Below are the code and all the weights of a small trained network. Each question names an input and a target symbol and asks about switching units off, where a switched-off unit gives its printed mean instead of its output.

import numpy as np


def w(rows, s, z=0):
    codes = np.array(rows[::2]) - 128.0
    scale = np.full(codes.shape[1], s)
    scale[-1] = z or s
    return codes * scale


def norm(h):
    return h / np.sqrt((h * h).mean(-1, keepdims=True) + 1e-5)


def f(y):
    return np.maximum(y, 0)


def softmax(a):
    e = np.exp(a - a.max(-1, keepdims=True))
    return e / e.sum(-1, keepdims=True)


def log_softmax(a):
    a = a - a.max(-1, keepdims=True)
    return a - np.log(np.exp(a).sum(-1, keepdims=True))


def net(x, mask):
    ids = ['αβγεηθξπφ'.index(c) for c in x.split()]
    T = len(ids)
    res = E[ids] + P[:T]
    q, k, v = (norm(res) @ M[0].T for M in (Q, K, V))
    z = softmax(np.where(np.tri(T) > 0, q @ k.T / 2**0.5, -1e9)) @ v
    res = res + np.where(mask[0], z, O[0][:, -1]) @ O[0][:, :-1]
    y = f(norm(res) @ A[0][:, :-1].T + A[0][:, -1])
    res = res + np.where(mask[1:17], y, B[0][:, -1]) @ B[0][:, :-1]
    return log_softmax(norm(res)[-1] @ U[:, :-1].T + U[:, -1])


Q, K, V, O, A, B = {}, {}, {}, {}, {}, {}
E = w([
[172,8,139,200,169],'α',
[91,123,100,149,225],'β',
[162,159,107,130,132],'γ',
[154,247,173,103,126],'ε',
[58,151,213,77,82],'η',
[140,134,153,204,121],'θ',
[183,81,196,147,123],'ξ',
[107,211,111,119,168],'π',
[172,166,92,130,136],'φ',
],0.013)
P = w([
[87,143,3,100,102],'0',
[80,128,40,110,104],'1',
[93,136,88,110,114],'2',
[100,142,111,108,119],'3',
[105,151,129,109,124],'4',
[122,151,149,101,132],'5',
[139,153,171,89,132],'6',
[153,139,189,77,139],'7',
],0.005)
Q[0] = w([
[241,80,31,135,2],'head 0',
[232,188,185,46,160],'head 0',
],0.0059)
K[0] = w([
[82,70,164,2,147],'head 0',
[42,210,206,154,142],'head 0',
],0.0065)
V[0] = w([
[215,93,116,2,235],'head 0',
[114,119,133,45,67],'head 0',
],0.0089)
O[0] = w([
[5,178,49,254,115,4],'head 0',
[113,123,111,89,5,10],'head 0',
],0.0071,0.0026)
A[0] = w([
[150,186,167,108,49,120],'neuron 0',
[121,136,73,162,206,132],'neuron 1',
[101,196,134,40,120,193],'neuron 2',
[74,189,182,167,63,100],'neuron 3',
[143,240,128,48,179,102],'neuron 4',
[21,64,123,151,140,105],'neuron 5',
[58,149,85,88,225,113],'neuron 6',
[183,236,169,170,84,119],'neuron 7',
[1,52,200,77,223,97],'neuron 8',
[112,170,183,53,196,80],'neuron 9',
[123,158,76,85,187,106],'neuron 10',
[97,132,150,148,14,55],'neuron 11',
[193,199,113,101,158,106],'neuron 12',
[88,196,80,73,110,2],'neuron 13',
[32,161,182,169,136,167],'neuron 14',
[79,128,78,153,144,90],'neuron 15',
],0.0088,0.0029)
B[0] = w([
[153,211,82,85,120,171],'neuron 0',
[139,182,212,128,48,219],'neuron 1',
[125,83,245,116,123,211],'neuron 2',
[89,125,174,213,123,162],'neuron 3',
[158,63,202,180,76,254],'neuron 4',
[73,114,45,100,184,157],'neuron 5',
[164,63,111,62,149,202],'neuron 6',
[144,134,45,104,110,227],'neuron 7',
[245,167,117,59,18,183],'neuron 8',
[205,185,58,206,120,210],'neuron 9',
[176,156,112,88,120,198],'neuron 10',
[77,201,146,123,187,143],'neuron 11',
[118,127,99,127,206,233],'neuron 12',
[62,167,158,193,183,168],'neuron 13',
[107,108,89,42,157,182],'neuron 14',
[97,41,91,119,142,170],'neuron 15',
],0.012,0.006)
U = w([
[104,205,185,69,103,145],'α',
[148,212,189,228,123,101],'β',
[159,140,80,183,63,170],'γ',
[189,144,85,169,245,55],'ε',
[159,82,68,19,144,109],'η',
[165,41,235,124,203,141],'θ',
[99,103,122,151,202,252],'ξ',
[169,7,80,161,85,84],'π',
[87,77,164,204,46,201],'φ',
],0.011,0.0044)

Each question gives the input, a string of symbols that net reads in full, and the target symbol t.
The units are the heads (2 rows each of Q, K, V and O) and the neurons (one row each of A and B). Each row of codes is followed by its name. A weight is (code - 128) times the scale printed after its matrix; where a second scale follows, it is the last column's (O, A, B and U).
mask holds one flag per unit, heads first, then neurons. A switched-off unit (its flag False) gives its mean, the last column of its rows in O or B, instead of its output. The means were averaged over made-up inputs and are rounded, as every weight is.
A unit's drop is (log p(t) with every unit on - log p(t) with that unit switched off) / (log p(t) with every unit on - log p(t) with every unit switched off).
The circuit of an input: a set's keep is (log p(t) with only the set's units on - log p(t) with every unit switched off) / (log p(t) with every unit on - log p(t) with every unit switched off). Starting from the 12 units with the biggest drops (on a tie, the unit counted first), units are removed one at a time, each time the one whose removal leaves the highest keep (on an exact tie, the one counted first), for as long as the keep stays at least 0.8.
units of the circuit, in order: the units of the circuit, biggest drop first
most important unit: the unit with the biggest drop
top k neurons: the k neurons with the biggest drops, biggest first
drop of u: that unit's drop, to one decimal
input γ γ θ γ π π, target θ: units of the circuit, in order	[neuron 2]
input α ξ β γ γ, target η: units of the circuit, in order	[head 0; neuron 14; neuron 9]
input ε ξ γ, target β: units of the circuit, in order	[neuron 13; head 0]
input γ π γ γ γ θ, target γ: top 4 neurons	[neuron 7; neuron 2; neuron 12; neuron 4]
input β γ γ γ ε, target β: units of the circuit, in order	[neuron 3; head 0]
input π α φ γ φ γ γ, target π: top 4 neurons	[neuron 7; neuron 4; neuron 15; neuron 6]
input η γ φ, target α: top 2 neurons	[neuron 0; neuron 6]
input ε θ γ θ, target ε: units of the circuit, in order	[neuron 4; neuron 8]
input β π γ, target θ: units of the circuit, in order	[neuron 4; neuron 12]
input φ γ φ γ γ γ, target φ: units of the circuit, in order	[head 0; neuron 1; neuron 9; neuron 15]
input γ ξ α γ γ γ, target π: top 4 neurons	[neuron 15; neuron 7; neuron 6; neuron 0]
input ξ γ β ξ α γ α, target π: top 2 neurons	[neuron 5; neuron 2]
input γ φ η γ γ ξ ξ, target α: top 2 neurons	[neuron 9; neuron 4]
input γ γ β ξ, target η: most important unit	neuron 4
input γ θ β θ, target ε: top 3 neurons	[neuron 4; neuron 1; neuron 2]
input γ ε γ β β θ, target γ: drop of neuron 13	0.7
input ξ γ γ η γ, target α: drop of neuron 9	0.2
input θ α γ φ, target θ: drop of neuron 4	0.7
